Below is a small trained network, with its code and all its weights. Each question gives an input and a class and asks what happens when units are switched off, that is, made to give their printed mean instead of their output.

import numpy as np


def w(rows, s, z=0):
    codes = np.array(rows[::2]) - 128.0
    scale = np.full(codes.shape[1], s)
    scale[-1] = z or s
    return codes * scale


def f(y):
    return y / 2 * (1 + np.tanh(0.7978845608 * (y + 0.044715 * y**3)))


def log_softmax(a):
    a = a - a.max(-1, keepdims=True)
    return a - np.log(np.exp(a).sum(-1, keepdims=True))


def net(x, mask):
    res = np.array(x, float).reshape(1, 7) / 4 @ E
    y = f(res @ A[0][:, :-1].T + A[0][:, -1])
    res = res + np.where(mask, y, B[0][:, -1]) @ B[0][:, :-1]
    return log_softmax(res[-1] @ U[:, :-1].T + U[:, -1])


A, B = {}, {}
E = w([
[77,168,76,119,122,214,22,180],'x0',
[131,129,128,127,127,126,128,128],'x1',
[179,127,125,225,141,173,149,175],'x2',
[129,134,130,129,125,122,125,128],'x3',
[146,112,63,80,12,149,202,182],'x4',
[188,2,96,104,152,74,38,182],'x5',
[156,153,241,53,155,158,144,229],'x6',
],0.0062)
A[0] = w([
[101,141,100,122,125,191,79,137,82],'N1',
[134,138,193,55,153,140,139,178,48],'N2',
[86,138,88,115,145,168,99,170,58],'N3',
[185,137,115,201,135,171,135,164,40],'N4',
[105,136,106,109,106,184,59,141,93],'N5',
[143,121,72,103,79,132,168,169,43],'N6',
[109,158,91,114,136,157,88,169,54],'N7',
[161,76,91,138,140,86,101,161,83],'N8',
[115,109,120,118,48,127,151,165,87],'N9',
[89,169,106,138,122,161,77,168,155],'N10',
[143,101,88,96,83,153,165,149,100],'N11',
[119,118,178,159,211,128,78,93,25],'N12',
[116,122,57,152,145,109,126,89,52],'N13',
[136,108,110,96,60,147,158,147,96],'N14',
[181,85,158,120,136,86,199,88,44],'N15',
[51,125,125,2,98,77,112,84,124],'N16',
[156,140,174,74,174,146,142,169,54],'N17',
[114,107,69,152,109,107,108,68,79],'N18',
[174,126,115,213,125,152,159,191,121],'N19',
[91,229,135,168,96,161,186,84,1],'N20',
[109,120,65,153,130,120,128,63,47],'N21',
[170,49,101,112,142,105,87,149,11],'N22',
[167,68,124,117,122,118,78,133,51],'N23',
],0.0093,0.007)
B[0] = w([
[132,117,113,123,132,42,164,115,170],'N1',
[164,159,88,209,28,175,146,231,185],'N2',
[136,152,129,155,139,63,175,127,147],'N3',
[140,215,59,156,230,147,123,133,146],'N4',
[156,108,129,146,137,55,209,108,187],'N5',
[87,240,204,161,103,97,46,73,152],'N6',
[123,157,111,155,126,73,182,123,144],'N7',
[47,153,144,55,150,157,165,156,190],'N8',
[100,162,172,169,145,113,85,72,162],'N9',
[160,76,130,112,116,75,175,104,233],'N10',
[133,171,179,128,123,118,83,77,175],'N11',
[98,254,195,142,73,98,54,40,183],'N12',
[111,163,135,195,60,154,126,212,140],'N13',
[116,178,168,146,148,96,56,62,173],'N14',
[117,142,105,176,148,45,207,125,201],'N15',
[193,142,36,176,252,199,130,119,253],'N16',
[133,155,131,193,47,134,116,205,166],'N17',
[160,129,145,193,36,174,136,222,170],'N18',
[171,107,75,129,217,163,101,102,224],'N19',
[7,126,152,19,172,146,148,207,209],'N20',
[144,151,140,180,59,159,114,240,152],'N21',
[14,173,178,45,187,131,154,188,171],'N22',
[38,181,147,84,175,152,167,185,157],'N23',
],0.0087,0.0039)
U = w([
[26,145,144,36,161,147,155,194,70],'0',
[161,136,127,205,42,158,110,216,87],'1',
[115,196,178,150,118,78,24,47,80],'2',
[153,96,127,110,124,135,130,119,252],'3',
[157,109,112,152,144,7,223,120,82],'4',
[145,92,128,121,126,153,115,110,238],'5',
[179,139,57,149,229,198,110,119,66],'6',
],0.012,0.017)

Each question gives the input, the list of numbers given to net, and the class t.
The units are the neurons (one row each of A and B). Each row of codes is followed by its name. A weight is (code - 128) times the scale printed after its matrix; where a second scale follows, it is the last column's (A, B and U).
mask holds one flag per neuron, in row order. A switched-off neuron (its flag False) gives its mean, the last column of its row in B, instead of its output. The means were averaged over made-up inputs and are rounded, as every weight is.
A unit's drop is (log p(t) with every unit on - log p(t) with that unit switched off) / (log p(t) with every unit on - log p(t) with every unit switched off).
The circuit of an input: a set's keep is (log p(t) with only the set's units on - log p(t) with every unit switched off) / (log p(t) with every unit on - log p(t) with every unit switched off). Starting from the 12 units with the biggest drops (on a tie, the unit counted first), units are removed one at a time, each time the one whose removal leaves the highest keep (on an exact tie, the one counted first), for as long as the keep stays at least 0.8.
units of the circuit, in order: the units of the circuit, biggest drop first
most important unit: the unit with the biggest drop
top k neurons: the k neurons with the biggest drops, biggest first
drop when u is switched off: that unit's drop, to one decimal
input [7,-3,-3,1,-3,-3,-8], class 1: top 3 neurons : N18, N21, N13
input [7,5,-4,0,0,-7,-6], class 0: units of the circuit, in order : N20
input [8,1,8,-2,-3,-7,-5], class 4: units of the circuit, in order : N10, N1
input [3,-6,-3,7,1,-3,-7], class 1: units of the circuit, in order : N18, N21
input [-2,-7,6,7,1,7,-7], class 0: units of the circuit, in order : N8, N22
input [7,-4,3,7,3,-6,2], class 4: units of the circuit, in order : N10, N5, N1
input [0,4,1,-1,7,-3,-6], class 2: top 2 neurons : N6, N14
input [6,1,-6,6,5,0,4], class 4: top 2 neurons : N5, N10
input [7,0,-4,1,6,-4,-1], class 4: units of the circuit, in order : N5, N10, N1
input [-8,3,-5,0,-8,8,-6], class 0: top 2 neurons : N22, N8
input [7,0,3,-6,8,5,-5], class 2: units of the circuit, in order : N6, N14
input [0,1,-6,4,0,-5,6], class 1: top 3 neurons : N2, N17, N19
input [-3,-5,-8,6,3,-1,-8], class 1: top 3 neurons : N18, N21, N13
input [-6,7,-5,-4,-2,-8,3], class 0: top neuron : N20
input [5,-4,3,4,-5,5,-1], class 0: units of the circuit, in order : N8, N23
input [5,4,-7,-5,6,2,3], class 6: top 2 neurons : N16, N12
input [-2,-5,-3,-6,-1,-4,7], class 1: units of the circuit, in order : N2, N17
input [1,1,7,-5,0,-7,-3], class 0: top 2 neurons : N20, N16
input [2,3,7,1,5,1,-4], class 6: top 3 neurons : N19, N4, N12
input [-5,5,-5,8,-1,8,1], class 0: most important unit : N22
input [-8,-4,-2,4,0,-8,-8], class 0: drop when N20 is switched off : 1.3
input [2,2,7,5,-5,7,-2], class 0: drop when N22 is switched off : 0.4
input [-6,2,2,3,-7,-5,2], class 2: drop when N16 is switched off : 0.1
